Below is a small trained network, with its code and all its weights. Each question gives an input and a class and asks what happens when units are switched off, that is, made to give their printed mean instead of their output.

import numpy as np


def w(rows, s, z=0):
    codes = np.array(rows[::2]) - 128.0
    scale = np.full(codes.shape[1], s)
    scale[-1] = z or s
    return codes * scale


def f(y):
    return np.maximum(y, 0)


def log_softmax(a):
    a = a - a.max(-1, keepdims=True)
    return a - np.log(np.exp(a).sum(-1, keepdims=True))


def net(x, mask):
    res = np.array(x, float).reshape(1, 7) / 4 @ E
    y = f(res @ A[0][:, :-1].T + A[0][:, -1])
    res = res + np.where(mask, y, B[0][:, -1]) @ B[0][:, :-1]
    return log_softmax(res[-1] @ U[:, :-1].T + U[:, -1])


A, B = {}, {}
E = w([
[178,169,55,161,156,157,59,138],'x0',
[180,102,159,143,212,74,136,130],'x1',
[132,128,129,128,126,132,131,129],'x2',
[89,205,100,160,173,111,202,150],'x3',
[113,73,124,254,97,132,136,156],'x4',
[138,114,95,87,105,73,118,238],'x5',
[190,197,167,158,57,65,126,102],'x6',
],0.0086)
A[0] = w([
[47,54,126,94,181,169,131,151,46],'neuron 0',
[129,166,99,140,146,132,123,136,70],'neuron 1',
[145,171,134,30,160,151,124,111,30],'neuron 2',
[134,166,133,75,132,115,141,114,51],'neuron 3',
[185,99,161,150,226,70,148,128,122],'neuron 4',
[136,132,142,146,140,146,137,78,63],'neuron 5',
[141,53,143,100,81,126,63,100,39],'neuron 6',
[167,74,153,122,144,98,89,108,82],'neuron 7',
[130,137,163,124,88,75,149,109,119],'neuron 8',
[149,113,134,148,141,120,141,137,94],'neuron 9',
[146,115,107,99,100,69,137,230,60],'neuron 10',
[67,226,91,161,166,111,208,155,41],'neuron 11',
[161,125,101,139,126,150,73,130,70],'neuron 12',
[113,127,149,156,150,160,127,48,96],'neuron 13',
[121,139,135,148,144,149,132,64,5],'neuron 14',
[80,92,187,115,112,92,178,112,19],'neuron 15',
[101,93,121,222,87,135,128,159,49],'neuron 16',
[115,150,140,96,144,114,115,115,62],'neuron 17',
[142,146,138,84,142,123,116,126,55],'neuron 18',
[121,98,85,124,176,182,124,137,10],'neuron 19',
[182,183,74,173,156,151,64,140,82],'neuron 20',
[135,127,114,114,125,108,122,178,25],'neuron 21',
[120,108,138,185,131,116,134,142,44],'neuron 22',
[127,117,117,106,119,100,117,194,18],'neuron 23',
[162,163,151,145,86,95,128,117,88],'neuron 24',
[100,170,125,150,147,118,163,149,8],'neuron 25',
[133,128,146,141,137,147,132,70,61],'neuron 26',
[120,135,132,140,155,129,136,90,100],'neuron 27',
[148,170,150,145,77,76,120,111,58],'neuron 28',
[154,83,129,106,71,163,78,112,34],'neuron 29',
[47,172,89,115,10,192,120,127,22],'neuron 30',
[180,178,156,155,82,113,119,118,53],'neuron 31',
[120,93,137,171,130,134,126,147,91],'neuron 32',
[86,87,187,97,91,91,197,124,37],'neuron 33',
[159,157,145,139,87,91,130,124,53],'neuron 34',
[135,100,130,182,123,118,135,133,89],'neuron 35',
],0.013,0.0016)
B[0] = w([
[125,91,34,176,194,142,122,161,254],'neuron 0',
[158,141,136,117,116,163,137,133,162],'neuron 1',
[139,78,100,96,96,73,123,35,237],'neuron 2',
[131,94,117,108,115,98,119,75,192],'neuron 3',
[141,207,161,122,162,27,144,189,240],'neuron 4',
[79,135,139,148,102,138,114,140,173],'neuron 5',
[147,82,216,134,158,180,148,121,231],'neuron 6',
[148,133,193,122,164,126,155,145,201],'neuron 7',
[133,123,74,139,149,145,121,145,193],'neuron 8',
[136,140,134,121,134,98,132,121,153],'neuron 9',
[29,141,162,170,75,154,96,126,245],'neuron 10',
[170,56,240,125,166,194,141,125,240],'neuron 11',
[166,158,124,113,96,173,137,129,184],'neuron 12',
[49,137,141,151,83,138,98,153,205],'neuron 13',
[68,126,142,145,94,145,113,140,177],'neuron 14',
[188,183,97,103,88,173,125,137,206],'neuron 15',
[134,88,104,72,105,79,121,32,217],'neuron 16',
[132,111,120,117,111,106,138,96,166],'neuron 17',
[126,112,114,119,111,92,137,90,179],'neuron 18',
[130,112,58,158,162,133,133,152,197],'neuron 19',
[189,197,81,97,72,183,137,144,226],'neuron 20',
[80,142,135,149,101,137,122,129,177],'neuron 21',
[134,103,121,101,112,91,125,80,174],'neuron 22',
[63,137,139,152,102,144,105,128,196],'neuron 23',
[117,90,85,142,170,132,123,145,195],'neuron 24',
[147,102,175,114,150,162,134,125,173],'neuron 25',
[81,136,140,149,95,139,109,139,178],'neuron 26',
[89,134,145,141,114,126,116,129,162],'neuron 27',
[114,86,82,155,175,130,128,146,203],'neuron 28',
[158,101,206,118,162,165,151,132,211],'neuron 29',
[136,216,159,129,165,1,143,185,238],'neuron 30',
[112,98,69,151,173,143,126,148,204],'neuron 31',
[127,103,109,107,122,104,128,81,178],'neuron 32',
[193,198,97,108,78,192,128,136,225],'neuron 33',
[110,101,91,146,170,132,133,132,187],'neuron 34',
[123,111,122,95,110,97,128,77,177],'neuron 35',
],0.025,0.009)
U = w([
[129,82,13,199,206,153,116,173,92],'0',
[177,84,254,128,156,193,163,132,105],'1',
[133,91,97,75,63,54,107,17,128],'2',
[12,165,161,199,27,156,50,156,52],'3',
[223,222,69,104,46,211,130,161,155],'4',
[143,219,172,138,167,4,153,198,245],'5',
],0.0075,0.0012)

Each question gives the input, the list of numbers given to net, and the class t.
The units are the neurons (one row each of A and B). Each row of codes is followed by its name. A weight is (code - 128) times the scale printed after its matrix; where a second scale follows, it is the last column's (A, B and U).
mask holds one flag per neuron, in row order. A switched-off neuron (its flag False) gives its mean, the last column of its row in B, instead of its output. The means were averaged over made-up inputs and are rounded, as every weight is.
A unit's drop is (log p(t) with every unit on - log p(t) with that unit switched off) / (log p(t) with every unit on - log p(t) with every unit switched off).
unit that matters most: the unit with the biggest drop
top k neurons: the k neurons with the biggest drops, biggest first
drop of u: that unit's drop, to one decimal
input [4,-2,-2,-1,4,-4,0], class 2: unit that matters most	neuron 16
input [-6,8,-1,3,-2,-6,6], class 5: top 2 neurons	(neuron 4; neuron 0)
input [8,-6,-3,-7,2,-4,-6], class 4: top 3 neurons	(neuron 20; neuron 11; neuron 12)
input [5,5,7,-7,-7,2,7], class 0: top 2 neurons	(neuron 31; neuron 11)
input [-6,7,7,3,-8,-2,-8], class 0: top 3 neurons	(neuron 0; neuron 16; neuron 19)
input [7,8,8,-8,0,-5,0], class 1: top 2 neurons	(neuron 6; neuron 30)
input [6,1,-5,-5,5,6,0], class 3: top 2 neurons	(neuron 10; neuron 11)
input [-7,4,6,3,1,1,-6], class 4: top 2 neurons	(neuron 33; neuron 15)
input [1,3,4,-5,-7,-7,-4], class 2: top 2 neurons	(neuron 2; neuron 10)
input [4,4,-7,-4,-6,-6,0], class 2: top 4 neurons	(neuron 2; neuron 10; neuron 23; neuron 18)
input [-7,6,-6,7,5,6,3], class 1: top 4 neurons	(neuron 11; neuron 20; neuron 25; neuron 30)
input [-2,-8,3,4,-6,1,7], class 5: top 2 neurons	(neuron 30; neuron 0)
input [-8,-4,-2,-2,4,-4,-6], class 4: top 2 neurons	(neuron 33; neuron 15)
input [3,-3,3,6,-5,-8,-4], class 3: unit that matters most	neuron 13
input [8,2,3,-7,2,-8,3], class 3: top 3 neurons	(neuron 13; neuron 11; neuron 14)
input [-4,0,-4,-8,-7,2,5], class 1: top 4 neurons	(neuron 6; neuron 29; neuron 7; neuron 16)
input [8,-1,-4,1,-2,-7,2], class 4: top 4 neurons	(neuron 20; neuron 10; neuron 12; neuron 23)
input [4,3,-8,5,3,2,0], class 1: drop of neuron 11	1.2
input [0,3,-8,8,-2,4,6], class 1: drop of neuron 11	3.1
input [-6,-7,5,-1,1,7,8], class 0: unit that matters most	neuron 28
input [-4,-8,5,3,-7,-6,1], class 5: drop of neuron 22	0.2
input [3,-8,5,5,-6,0,6], class 5: drop of neuron 0	0.4
